Here is a tiny trained network, its code and every weight. The questions are about switching its units off for an input and a target symbol, where a switched-off unit gives its printed mean instead of its output.

import numpy as np


def w(rows, s, z=0):
    codes = np.array(rows[::2]) - 128.0
    scale = np.full(codes.shape[1], s)
    scale[-1] = z or s
    return codes * scale


def f(y):
    return np.maximum(y, 0)


def softmax(a):
    e = np.exp(a - a.max(-1, keepdims=True))
    return e / e.sum(-1, keepdims=True)


def log_softmax(a):
    a = a - a.max(-1, keepdims=True)
    return a - np.log(np.exp(a).sum(-1, keepdims=True))


def net(x, mask):
    ids = ['βγδεζηθλμξπω'.index(c) for c in x.split()]
    T = len(ids)
    res = E[ids] + P[:T]
    u = 0
    for l in range(2):
        q, k, v = (res @ M[l].T for M in (Q, K, V))
        z = softmax(np.where(np.tri(T) > 0, q @ k.T / 2**0.5, -1e9)) @ v
        res = res + np.where(mask[u], z, O[l][:, -1]) @ O[l][:, :-1]
        u += 1
        y = f(res @ A[l][:, :-1].T + A[l][:, -1])
        res = res + np.where(mask[u : u + 16], y, B[l][:, -1]) @ B[l][:, :-1]
        u += 16
    return log_softmax(res[-1] @ U[:, :-1].T + U[:, -1])


Q, K, V, O, A, B = {}, {}, {}, {}, {}, {}
E = w([
[70,128,62],'β',
[200,12,117],'γ',
[111,145,98],'δ',
[45,91,80],'ε',
[80,157,168],'ζ',
[182,174,156],'η',
[197,74,114],'θ',
[83,176,121],'λ',
[131,98,55],'μ',
[100,205,90],'ξ',
[134,114,254],'π',
[88,125,254],'ω',
],0.02)
P = w([
[156,66,237],'0',
[86,252,143],'1',
[191,167,103],'2',
[143,29,173],'3',
[92,216,119],'4',
[191,168,105],'5',
[118,35,135],'6',
[96,209,118],'7',
[191,168,105],'8',
[119,44,133],'9',
[98,202,115],'10',
[191,167,104],'11',
[121,51,137],'12',
],0.012)
Q[0] = w([
[27,2,66],'0.h1',
[135,253,111],'0.h1',
],0.0083)
K[0] = w([
[12,27,83],'0.h1',
[145,253,8],'0.h1',
],0.0037)
V[0] = w([
[2,17,110],'0.h1',
[54,97,118],'0.h1',
],0.0047)
O[0] = w([
[107,2,81,2],'0.h1',
[67,99,50,76],'0.h1',
],0.0091,0.0049)
A[0] = w([
[67,125,189,136],'0.n1',
[144,222,80,173],'0.n2',
[241,164,142,122],'0.n3',
[106,231,47,151],'0.n4',
[186,98,211,190],'0.n5',
[59,191,140,156],'0.n6',
[147,25,178,3],'0.n7',
[9,129,103,64],'0.n8',
[66,80,117,21],'0.n9',
[56,177,80,110],'0.n10',
[182,126,72,177],'0.n11',
[190,108,127,194],'0.n12',
[179,146,73,138],'0.n13',
[172,158,100,113],'0.n14',
[73,177,156,89],'0.n15',
[162,99,197,250],'0.n16',
],0.012,0.0057)
B[0] = w([
[78,129,128,158],'0.n1',
[170,135,103,255],'0.n2',
[180,67,125,252],'0.n3',
[134,154,139,237],'0.n4',
[98,98,81,229],'0.n5',
[3,106,146,204],'0.n6',
[77,225,65,158],'0.n7',
[156,141,151,148],'0.n8',
[92,80,179,138],'0.n9',
[102,182,175,168],'0.n10',
[92,195,227,161],'0.n11',
[172,62,187,176],'0.n12',
[223,213,173,165],'0.n13',
[165,153,114,174],'0.n14',
[92,49,229,180],'0.n15',
[98,3,52,220],'0.n16',
],0.0076,0.014)
Q[1] = w([
[228,90,100],'1.h1',
[138,114,253],'1.h1',
],0.004)
K[1] = w([
[155,99,171],'1.h1',
[207,149,255],'1.h1',
],0.0063)
V[1] = w([
[59,148,1],'1.h1',
[85,205,34],'1.h1',
],0.0031)
O[1] = w([
[236,85,206,3],'1.h1',
[224,214,254,30],'1.h1',
],0.0024,0.0046)
A[1] = w([
[197,175,141,119],'1.n1',
[83,180,162,2],'1.n2',
[164,137,34,80],'1.n3',
[111,124,164,194],'1.n4',
[161,214,217,143],'1.n5',
[48,194,120,162],'1.n6',
[59,132,119,191],'1.n7',
[27,142,95,253],'1.n8',
[107,146,125,220],'1.n9',
[250,155,71,164],'1.n10',
[75,124,189,106],'1.n11',
[177,158,147,115],'1.n12',
[108,141,151,202],'1.n13',
[39,195,118,124],'1.n14',
[181,133,196,73],'1.n15',
[41,51,196,65],'1.n16',
],0.013,0.0079)
B[1] = w([
[145,90,254,197],'1.n1',
[114,184,178,171],'1.n2',
[185,202,153,148],'1.n3',
[136,43,97,176],'1.n4',
[37,167,50,251],'1.n5',
[186,76,171,208],'1.n6',
[219,111,66,196],'1.n7',
[204,99,94,228],'1.n8',
[152,74,80,172],'1.n9',
[106,212,43,233],'1.n10',
[58,185,13,185],'1.n11',
[97,79,232,177],'1.n12',
[66,34,61,176],'1.n13',
[170,128,212,205],'1.n14',
[150,77,100,176],'1.n15',
[105,215,216,233],'1.n16',
],0.0085,0.017)
U = w([
[158,59,140,202],'β',
[137,103,81,196],'γ',
[123,152,3,86],'δ',
[201,125,186,1],'ε',
[102,170,183,6],'ζ',
[68,120,93,203],'η',
[171,189,131,103],'θ',
[115,194,90,43],'λ',
[148,146,187,207],'μ',
[78,176,61,107],'ξ',
[97,115,159,208],'π',
[141,102,228,60],'ω',
],0.019,0.0062)

Each question gives the input, a string of symbols that net reads in full, and the target symbol t.
The units are the heads (2 rows each of Q, K, V and O) and the neurons (one row each of A and B). Each row of codes is followed by its name. A weight is (code - 128) times the scale printed after its matrix; where a second scale follows, it is the last column's (O, A, B and U).
mask holds one flag per unit, layer by layer, with each layer's heads first. A switched-off unit (its flag False) gives its mean, the last column of its rows in O or B, instead of its output. The means were averaged over made-up inputs and are rounded, as every weight is.
A unit's drop is (log p(t) with every unit on - log p(t) with that unit switched off) / (log p(t) with every unit on - log p(t) with every unit switched off).
The circuit of an input: a set's keep is (log p(t) with only the set's units on - log p(t) with every unit switched off) / (log p(t) with every unit on - log p(t) with every unit switched off). Starting from the 12 units with the biggest drops (on a tie, the unit counted first), units are removed one at a time, each time the one whose removal leaves the highest keep (on an exact tie, the one counted first), for as long as the keep stays at least 0.8.
units of the circuit, in order: the units of the circuit, biggest drop first
unit that matters most: the unit with the biggest drop
top k neurons: the k neurons with the biggest drops, biggest first
k most important neurons of layer l: the k neurons of layer l with the biggest drops, biggest first
input ξ θ η η ξ δ η θ π η β, target β: units of the circuit, in order	(1.n10, 1.n8)
input η π γ β ξ ξ η ω μ λ η ζ ε, target β: units of the circuit, in order	(1.n5)
input η ξ λ δ γ ξ η θ, target θ: 2 most important neurons of layer 0	(0.n15, 0.n6)
input η η ξ λ, target β: units of the circuit, in order	(1.n10, 1.n2)
input η θ π ξ π δ ξ η θ ε η δ λ, target β: units of the circuit, in order	(1.n5, 0.h1)
input η η η ε μ η ξ, target β: top 3 neurons	(1.n10, 1.n6, 1.n14)
input γ π η ξ η π μ η η ξ, target γ: units of the circuit, in order	(1.n10, 1.n1, 1.n16, 1.n11)
input η η η β η η δ, target β: top 4 neurons	(1.n5, 1.n10, 1.n11, 0.n2)
input δ μ ξ γ η η θ ξ γ, target δ: top 3 neurons	(0.n6, 0.n7, 0.n15)
input η ω μ ω ξ ζ ξ, target γ: top 3 neurons	(1.n10, 0.n16, 1.n1)
input δ ε θ ξ δ θ δ θ η ω, target β: top 3 neurons	(1.n5, 1.n10, 0.n7)
input ζ η β ε η, target η: 4 most important neurons of layer 1	(1.n5, 1.n16, 1.n14, 1.n6)
input δ μ η θ π η π π μ ε, target β: 4 most important neurons of layer 1	(1.n5, 1.n10, 1.n8, 1.n7)
input ω η ω π, target β: top 4 neurons	(1.n5, 1.n10, 1.n8, 1.n16)
input η θ η η, target δ: most important neuron of layer 1	(1.n1)
input θ π δ π μ, target μ: top 3 neurons	(0.n16, 0.n3, 1.n11)
input ζ ω η η, target γ: top 2 neurons	(0.n6, 0.n15)
input η δ γ ξ, target β: top 3 neurons	(1.n10, 1.n5, 0.n13)
input λ η λ η, target γ: top 2 neurons	(0.n6, 1.n5)
input ξ ω ζ η ξ ξ η ω η μ, target β: top neuron	(1.n5)
input η π λ μ μ δ η δ μ η π θ, target ε: top 3 neurons	(1.n5, 0.n11, 1.n1)
input β η ξ β ω ζ η π η μ θ, target θ: 4 most important neurons of layer 1	(1.n10, 1.n5, 1.n13, 1.n11)
input η π η μ ξ μ, target λ: top 3 neurons	(1.n10, 1.n5, 1.n1)
input β ξ η η η γ ξ ζ, target ζ: 3 most important neurons of layer 0	(0.n6, 0.n15, 0.n16)
input η ξ η ζ π, target π: 4 most important neurons of layer 0	(0.n15, 0.n6, 0.n16, 0.n1)
input η ξ ξ ω, target β: 4 most important neurons of layer 1	(1.n5, 1.n10, 1.n8, 1.n16)
input η η π η η, target η: 2 most important neurons of layer 0	(0.n15, 0.n6)
input η θ ξ ξ η ξ η θ ξ η ξ ξ μ, target β: 4 most important neurons of layer 0	(0.n2, 0.n11, 0.n9, 0.n5)
input λ ζ η η ξ η η η γ, target δ: unit that matters most	1.n10
